Below is a small trained network, with its code and all its weights. Each question gives an input and a target symbol and asks what happens when units are switched off, that is, made to give their printed mean instead of their output.

import numpy as np


def w(rows, s, z=0):
    codes = np.array(rows[::2]) - 128.0
    scale = np.full(codes.shape[1], s)
    scale[-1] = z or s
    return codes * scale


def f(y):
    return y / 2 * (1 + np.tanh(0.7978845608 * (y + 0.044715 * y**3)))


def softmax(a):
    e = np.exp(a - a.max(-1, keepdims=True))
    return e / e.sum(-1, keepdims=True)


def log_softmax(a):
    a = a - a.max(-1, keepdims=True)
    return a - np.log(np.exp(a).sum(-1, keepdims=True))


def net(x, mask):
    ids = ['ΔΛΞΦβγεζημπτψω'.index(c) for c in x.split()]
    T = len(ids)
    res = E[ids] + P[:T]
    u = 0
    for l in range(3):
        q, k, v = (res @ M[l].T for M in (Q, K, V))
        z = softmax(np.where(np.tri(T) > 0, q @ k.T / 4**0.5, -1e9)) @ v
        res = res + np.where(mask[u], z, O[l][:, -1]) @ O[l][:, :-1]
        u += 1
        y = f(res @ A[l][:, :-1].T + A[l][:, -1])
        res = res + np.where(mask[u : u + 4], y, B[l][:, -1]) @ B[l][:, :-1]
        u += 4
    return log_softmax(res[-1] @ U[:, :-1].T + U[:, -1])


Q, K, V, O, A, B = {}, {}, {}, {}, {}, {}
E = w([
[192,85,237,112,113,118,249],'Δ',
[66,132,91,161,48,244,153],'Λ',
[248,180,245,119,158,225,145],'Ξ',
[125,94,222,152,106,221,205],'Φ',
[164,236,149,147,182,201,240],'β',
[156,93,128,112,204,158,127],'γ',
[60,24,77,72,99,166,251],'ε',
[13,95,60,102,171,219,127],'ζ',
[248,124,166,78,221,81,189],'η',
[183,18,171,136,30,149,70],'μ',
[153,165,30,182,189,173,139],'π',
[23,201,222,134,81,60,90],'τ',
[142,135,136,187,118,194,71],'ψ',
[121,62,249,56,94,185,133],'ω',
],0.011)
P = w([
[51,152,183,146,253,150,125],'0',
[140,144,113,93,135,216,153],'1',
[138,145,115,92,111,220,157],'2',
[147,143,106,93,123,224,159],'3',
[144,134,103,83,124,228,151],'4',
[146,140,93,84,112,230,147],'5',
[169,144,107,89,129,231,159],'6',
[164,143,94,80,130,236,156],'7',
[166,143,90,73,122,234,156],'8',
[176,142,103,70,112,239,164],'9',
],0.0067)
Q[0] = w([
[167,87,129,131,163,235,130],'L0H1',
[148,97,91,181,135,9,97],'L0H1',
[55,201,192,54,180,244,107],'L0H1',
[113,117,67,155,66,28,79],'L0H1',
],0.011)
K[0] = w([
[69,100,179,209,172,102,148],'L0H1',
[190,113,81,71,95,217,159],'L0H1',
[10,202,201,138,119,2,98],'L0H1',
[202,118,92,87,110,159,166],'L0H1',
],0.01)
V[0] = w([
[108,169,63,183,196,151,152],'L0H1',
[98,136,104,177,80,157,2],'L0H1',
[157,127,106,30,170,71,47],'L0H1',
[83,24,116,77,167,144,155],'L0H1',
],0.0076)
O[0] = w([
[232,63,31,157,139,63,66,228],'L0H1',
[31,37,134,150,227,240,179,67],'L0H1',
[100,153,180,135,203,145,7,14],'L0H1',
[187,115,69,1,72,154,59,253],'L0H1',
],0.0065,0.0025)
A[0] = w([
[227,74,202,125,176,103,25,145],'L0N1',
[103,253,175,129,31,83,152,112],'L0N2',
[88,16,89,90,42,97,185,104],'L0N3',
[116,112,60,113,30,172,100,252],'L0N4',
],0.0066,0.0036)
B[0] = w([
[88,251,12,136,117,247,116,175],'L0N1',
[108,80,109,80,233,11,55,140],'L0N2',
[252,254,150,136,253,226,99,169],'L0N3',
[228,184,135,87,173,67,251,254],'L0N4',
],0.0046,0.0069)
Q[1] = w([
[142,218,143,14,214,116,196],'L1H1',
[72,2,138,210,65,123,104],'L1H1',
[163,121,129,105,125,137,99],'L1H1',
[68,121,148,148,95,137,124],'L1H1',
],0.0085)
K[1] = w([
[2,83,171,180,158,116,91],'L1H1',
[220,91,81,112,61,193,149],'L1H1',
[143,151,120,112,180,134,86],'L1H1',
[129,94,129,103,115,155,180],'L1H1',
],0.0076)
V[1] = w([
[197,170,67,183,166,140,62],'L1H1',
[150,254,186,112,115,117,173],'L1H1',
[103,129,167,67,96,48,61],'L1H1',
[142,199,131,104,159,204,48],'L1H1',
],0.0064)
O[1] = w([
[68,150,129,172,81,71,213,183],'L1H1',
[183,189,164,180,102,144,75,196],'L1H1',
[121,193,195,2,236,65,90,46],'L1H1',
[51,169,130,137,87,171,174,254],'L1H1',
],0.0074,0.0046)
A[1] = w([
[176,85,110,132,175,168,233,7],'L1N1',
[17,163,210,148,119,3,176,235],'L1N2',
[185,207,51,111,192,172,130,122],'L1N3',
[231,117,73,127,147,137,225,210],'L1N4',
],0.0057,0.0015)
B[1] = w([
[88,93,147,106,106,147,59,195],'L1N1',
[120,127,88,175,102,184,2,133],'L1N2',
[93,120,182,72,78,100,119,204],'L1N3',
[141,131,90,129,74,104,61,246],'L1N4',
],0.0094,0.011)
Q[2] = w([
[84,221,89,64,86,209,197],'L2H1',
[191,151,133,70,86,179,89],'L2H1',
[52,196,108,132,254,60,217],'L2H1',
[106,79,93,87,174,137,130],'L2H1',
],0.0084)
K[2] = w([
[121,133,165,126,217,213,181],'L2H1',
[50,164,144,163,244,101,79],'L2H1',
[223,125,85,49,87,176,255],'L2H1',
[102,68,101,131,109,140,168],'L2H1',
],0.0079)
V[2] = w([
[142,165,39,182,112,24,95],'L2H1',
[83,255,148,98,116,109,132],'L2H1',
[167,119,107,48,5,166,97],'L2H1',
[65,76,36,75,146,83,128],'L2H1',
],0.0076)
O[2] = w([
[86,56,253,128,46,79,128,129],'L2H1',
[41,180,121,142,143,64,207,204],'L2H1',
[107,215,221,163,156,165,100,255],'L2H1',
[103,100,174,2,53,215,133,109],'L2H1',
],0.0073,0.0075)
A[2] = w([
[179,10,194,138,118,122,61,53],'L2N1',
[88,177,153,175,52,32,120,3],'L2N2',
[98,32,32,126,127,166,143,116],'L2N3',
[106,3,166,179,20,248,127,101],'L2N4',
],0.0056)
B[2] = w([
[100,134,115,216,121,143,171,165],'L2N1',
[187,5,177,92,235,246,163,193],'L2N2',
[215,85,81,114,129,96,166,154],'L2N3',
[60,147,135,113,254,49,123,254],'L2N4',
],0.0086,0.0088)
U = w([
[151,147,158,87,155,15,117,96],'Δ',
[76,132,144,166,144,145,45,179],'Λ',
[143,153,96,209,128,72,185,147],'Ξ',
[186,149,107,152,83,97,76,159],'Φ',
[158,79,167,149,107,100,142,167],'β',
[58,150,110,129,55,136,187,254],'γ',
[143,142,185,104,123,180,108,55],'ε',
[99,108,137,43,140,142,92,61],'ζ',
[96,119,171,111,184,147,200,57],'η',
[144,114,97,143,138,253,120,56],'μ',
[67,117,153,112,151,37,154,70],'π',
[130,129,114,122,128,99,125,146],'τ',
[137,86,85,116,174,121,135,183],'ψ',
[135,196,109,106,187,123,134,65],'ω',
],0.0065,0.0055)

Each question gives the input, a string of symbols that net reads in full, and the target symbol t.
The units are the heads (4 rows each of Q, K, V and O) and the neurons (one row each of A and B). Each row of codes is followed by its name. A weight is (code - 128) times the scale printed after its matrix; where a second scale follows, it is the last column's (O, A, B and U).
mask holds one flag per unit, layer by layer, with each layer's heads first. A switched-off unit (its flag False) gives its mean, the last column of its rows in O or B, instead of its output. The means were averaged over made-up inputs and are rounded, as every weight is.
A unit's drop is (log p(t) with every unit on - log p(t) with that unit switched off) / (log p(t) with every unit on - log p(t) with every unit switched off).
The circuit of an input: a set's keep is (log p(t) with only the set's units on - log p(t) with every unit switched off) / (log p(t) with every unit on - log p(t) with every unit switched off). Starting from the 12 units with the biggest drops (on a tie, the unit counted first), units are removed one at a time, each time the one whose removal leaves the highest keep (on an exact tie, the one counted first), for as long as the keep stays at least 0.8.
units of the circuit, in order: the units of the circuit, biggest drop first
unit that matters most: the unit with the biggest drop
k most important neurons: the k neurons with the biggest drops, biggest first
top k neurons in layer l: the k neurons of layer l with the biggest drops, biggest first
drop of u: that unit's drop, to one decimal
input γ Ξ ω Λ γ Δ η, target γ: unit that matters most	L0H1
input ω ψ ψ ψ, target ω: units of the circuit, in order	(L2H1; L0H1; L1H1)
input γ ψ β Λ γ γ Φ, target γ: 2 most important neurons	(L0N1; L1N4)
input β Λ ω μ Λ Ξ ψ γ ζ, target β: units of the circuit, in order	(L0H1; L2H1; L2N2; L1H1)
input γ Ξ γ η γ ω τ β ψ, target Ξ: 2 most important neurons	(L1N4; L1N1)
input ζ π Φ η π π Λ Φ β, target ζ: units of the circuit, in order	(L2H1; L0H1; L1H1; L2N4)
input ψ Φ ψ, target ψ: 2 most important neurons	(L2N4; L2N3)
input γ γ β, target γ: units of the circuit, in order	(L1H1; L0H1; L2H1; L0N1)
input ω Λ ω ζ γ Ξ, target ω: units of the circuit, in order	(L2H1; L0H1; L1H1)
input η ε π ω γ Λ γ ω Λ, target η: units of the circuit, in order	(L2N2; L0H1; L2H1; L1H1)
input ε Ξ ω Ξ ψ π ω ω β η, target ε: top 2 neurons in layer 0	(L0N4; L0N1)
input γ μ η Φ γ Ξ Ξ, target γ: units of the circuit, in order	(L0H1; L1H1; L0N1; L2H1)
input ω γ γ γ γ γ τ γ ζ, target μ: 3 most important neurons	(L2N4; L1N4; L0N4)
input Λ γ η ψ Λ η γ π, target Λ: top 2 neurons in layer 1	(L1N4; L1N1)
input ε γ Λ Δ γ ω ζ η Λ, target ε: most important neuron	(L2N2)
input Λ Λ ε η ζ, target Λ: top 3 neurons in layer 0	(L0N3; L0N4; L0N2)
input π μ Λ ε γ Λ ω γ ω, target π: units of the circuit, in order	(L2N4; L2H1; L1H1; L0H1)
input ω Λ Λ, target ω: units of the circuit, in order	(L2H1; L0H1; L1H1)
input ε γ ψ, target ε: top 2 neurons in layer 2	(L2N2; L2N4)
input ε γ γ η μ, target ε: 2 most important neurons	(L2N2; L0N4)
input γ γ γ Ξ ζ, target γ: top 2 neurons in layer 2	(L2N4; L2N2)
input Λ Λ ω Λ γ γ η π, target Λ: top neuron in layer 2	(L2N4)
input γ γ γ ε τ β, target ω: 3 most important neurons	(L0N4; L0N2; L1N4)
input Λ ω Φ γ Φ γ Λ β γ β, target Λ: top 2 neurons in layer 1	(L1N1; L1N4)
input η γ γ Λ Ξ μ β β ζ γ, target η: 2 most important neurons	(L2N2; L0N1)
input γ ω Φ β γ Λ β π, target γ: top 2 neurons in layer 0	(L0N1; L0N4)
input ω Λ Λ ψ ψ μ ω Λ ω Λ, target ω: drop of L2H1	0.7
input Λ γ γ η, target Λ: drop of L2N4	0.3
